Here is a tiny trained network, its code and every weight. The questions are about switching its units off for an input and a class, where a switched-off unit gives its printed mean instead of its output.

import numpy as np


def w(rows, s, z=0):
    codes = np.array(rows[::2]) - 128.0
    scale = np.full(codes.shape[1], s)
    scale[-1] = z or s
    return codes * scale


def f(y):
    return y / 2 * (1 + np.tanh(0.7978845608 * (y + 0.044715 * y**3)))


def log_softmax(a):
    a = a - a.max(-1, keepdims=True)
    return a - np.log(np.exp(a).sum(-1, keepdims=True))


def net(x, mask):
    res = np.array(x, float).reshape(1, 6) / 4 @ E
    y = f(res @ A[0][:, :-1].T + A[0][:, -1])
    res = res + np.where(mask, y, B[0][:, -1]) @ B[0][:, :-1]
    return log_softmax(res[-1] @ U[:, :-1].T + U[:, -1])


A, B = {}, {}
E = w([
[180,146,160,156,60,170],'x0',
[109,58,215,82,12,86],'x1',
[136,146,129,253,104,120],'x2',
[219,100,155,143,132,61],'x3',
[97,30,87,53,107,174],'x4',
[150,117,200,186,232,148],'x5',
],0.0077)
A[0] = w([
[111,147,184,144,139,99,84],'neuron 0',
[170,115,155,159,138,144,48],'neuron 1',
[158,76,119,87,136,61,39],'neuron 2',
[160,134,233,178,148,105,104],'neuron 3',
[118,96,51,131,188,181,20],'neuron 4',
[97,116,142,105,79,147,80],'neuron 5',
[119,131,108,124,159,148,98],'neuron 6',
[136,129,120,155,107,124,117],'neuron 7',
[160,74,114,89,130,62,67],'neuron 8',
[81,162,143,113,186,129,79],'neuron 9',
[76,114,179,72,62,127,104],'neuron 10',
[131,108,171,75,137,134,59],'neuron 11',
[134,146,118,181,90,122,70],'neuron 12',
[87,68,125,86,40,197,52],'neuron 13',
[138,121,140,105,140,70,120],'neuron 14',
[74,164,109,233,21,95,59],'neuron 15',
[182,230,83,35,106,114,52],'neuron 16',
[132,93,123,112,124,100,93],'neuron 17',
[121,137,137,127,135,123,85],'neuron 18',
[132,120,135,114,117,119,127],'neuron 19',
[128,164,120,111,155,128,61],'neuron 20',
[173,135,142,201,83,144,102],'neuron 21',
[167,59,122,66,123,57,64],'neuron 22',
[90,153,229,152,158,78,75],'neuron 23',
[149,138,126,196,92,121,95],'neuron 24',
[235,86,196,194,130,159,1],'neuron 25',
[121,164,71,94,178,156,86],'neuron 26',
[105,76,147,56,51,101,146],'neuron 27',
[95,119,200,125,116,112,42],'neuron 28',
[97,106,124,84,79,132,85],'neuron 29',
[128,135,151,107,107,144,71],'neuron 30',
[111,117,125,134,168,153,68],'neuron 31',
[72,89,123,138,248,146,63],'neuron 32',
[107,93,134,92,60,178,78],'neuron 33',
[119,116,129,108,105,126,117],'neuron 34',
],0.015,0.0071)
B[0] = w([
[116,157,110,185,136,105,157],'neuron 0',
[90,126,155,139,95,161,145],'neuron 1',
[176,84,176,163,156,89,156],'neuron 2',
[93,194,168,204,109,159,226],'neuron 3',
[142,46,154,80,162,160,188],'neuron 4',
[86,139,111,88,106,139,170],'neuron 5',
[122,117,136,108,152,153,153],'neuron 6',
[143,109,111,121,112,151,139],'neuron 7',
[175,89,181,154,159,86,163],'neuron 8',
[129,168,107,127,187,151,177],'neuron 9',
[76,181,89,83,119,89,219],'neuron 10',
[171,123,68,126,140,75,150],'neuron 11',
[165,98,87,141,112,133,155],'neuron 12',
[100,111,120,24,54,149,232],'neuron 13',
[167,132,148,175,123,101,153],'neuron 14',
[215,77,3,163,150,102,216],'neuron 15',
[201,211,162,59,108,123,181],'neuron 16',
[141,130,161,137,117,105,140],'neuron 17',
[120,147,120,137,136,133,121],'neuron 18',
[126,141,139,132,119,107,138],'neuron 19',
[142,171,122,110,146,150,142],'neuron 20',
[160,86,118,143,60,182,189],'neuron 21',
[175,76,187,145,143,66,186],'neuron 22',
[102,175,100,217,147,84,195],'neuron 23',
[167,82,104,145,81,160,175],'neuron 24',
[106,152,216,108,35,225,194],'neuron 25',
[148,155,118,68,186,169,201],'neuron 26',
[50,126,141,95,93,50,255],'neuron 27',
[134,195,86,123,103,95,149],'neuron 28',
[82,109,130,106,117,104,188],'neuron 29',
[97,136,116,117,127,122,132],'neuron 30',
[75,101,140,130,133,157,148],'neuron 31',
[45,72,95,153,191,149,226],'neuron 32',
[108,133,111,55,94,135,201],'neuron 33',
[103,128,137,122,119,109,150],'neuron 34',
],0.032,0.011)
U = w([
[166,137,159,191,25,190,155],'0',
[84,170,102,159,70,27,5],'1',
[114,47,104,71,249,204,111],'2',
[205,62,205,132,120,14,243],'3',
[242,63,2,153,64,132,243],'4',
[88,136,122,213,204,164,34],'5',
[83,79,98,4,65,41,163],'6',
[228,184,115,39,185,166,87],'7',
],0.0047,0.0024)

Each question gives the input, the list of numbers given to net, and the class t.
The units are the neurons (one row each of A and B). Each row of codes is followed by its name. A weight is (code - 128) times the scale printed after its matrix; where a second scale follows, it is the last column's (A, B and U).
mask holds one flag per neuron, in row order. A switched-off neuron (its flag False) gives its mean, the last column of its row in B, instead of its output. The means were averaged over made-up inputs and are rounded, as every weight is.
A unit's drop is (log p(t) with every unit on - log p(t) with that unit switched off) / (log p(t) with every unit on - log p(t) with every unit switched off).
The circuit of an input: a set's keep is (log p(t) with only the set's units on - log p(t) with every unit switched off) / (log p(t) with every unit on - log p(t) with every unit switched off). Starting from the 12 units with the biggest drops (on a tie, the unit counted first), units are removed one at a time, each time the one whose removal leaves the highest keep (on an exact tie, the one counted first), for as long as the keep stays at least 0.8.
circuit, biggest first: the units of the circuit, biggest drop first
most important unit: the unit with the biggest drop
k most important neurons: the k neurons with the biggest drops, biggest first
drop of u: that unit's drop, to one decimal
input [0,-7,-3,-7,-4,-4], class 7: most important unit -> neuron 16
input [8,-2,-2,-5,-1,0], class 7: 3 most important neurons -> (neuron 27; neuron 15; neuron 32)
input [-2,5,0,-6,-2,7], class 5: circuit, biggest first -> (neuron 27; neuron 13)
input [4,1,7,-2,6,3], class 4: 2 most important neurons -> (neuron 15; neuron 3)
input [7,2,7,4,-8,3], class 0: 2 most important neurons -> (neuron 25; neuron 3)
input [-3,2,0,-2,-2,-1], class 1: 2 most important neurons -> (neuron 13; neuron 4)
input [2,-2,2,2,5,1], class 2: 3 most important neurons -> (neuron 27; neuron 3; neuron 15)
input [-2,8,-1,5,-3,8], class 0: 2 most important neurons -> (neuron 25; neuron 3)
input [1,-8,3,4,1,-3], class 2: 2 most important neurons -> (neuron 15; neuron 4)
input [0,-7,8,8,6,0], class 0: 2 most important neurons -> (neuron 25; neuron 15)
input [-6,-3,6,0,4,-7], class 2: drop of neuron 24 -> 0.2
input [3,0,0,-4,-1,5], class 5: drop of neuron 13 -> 0.2
input [-6,-5,0,-6,6,-7], class 2: drop of neuron 26 -> 0.6
input [3,-5,1,8,8,7], class 0: circuit, biggest first -> (neuron 25)
input [-4,-5,-6,1,6,-4], class 2: 2 most important neurons -> (neuron 26; neuron 4)
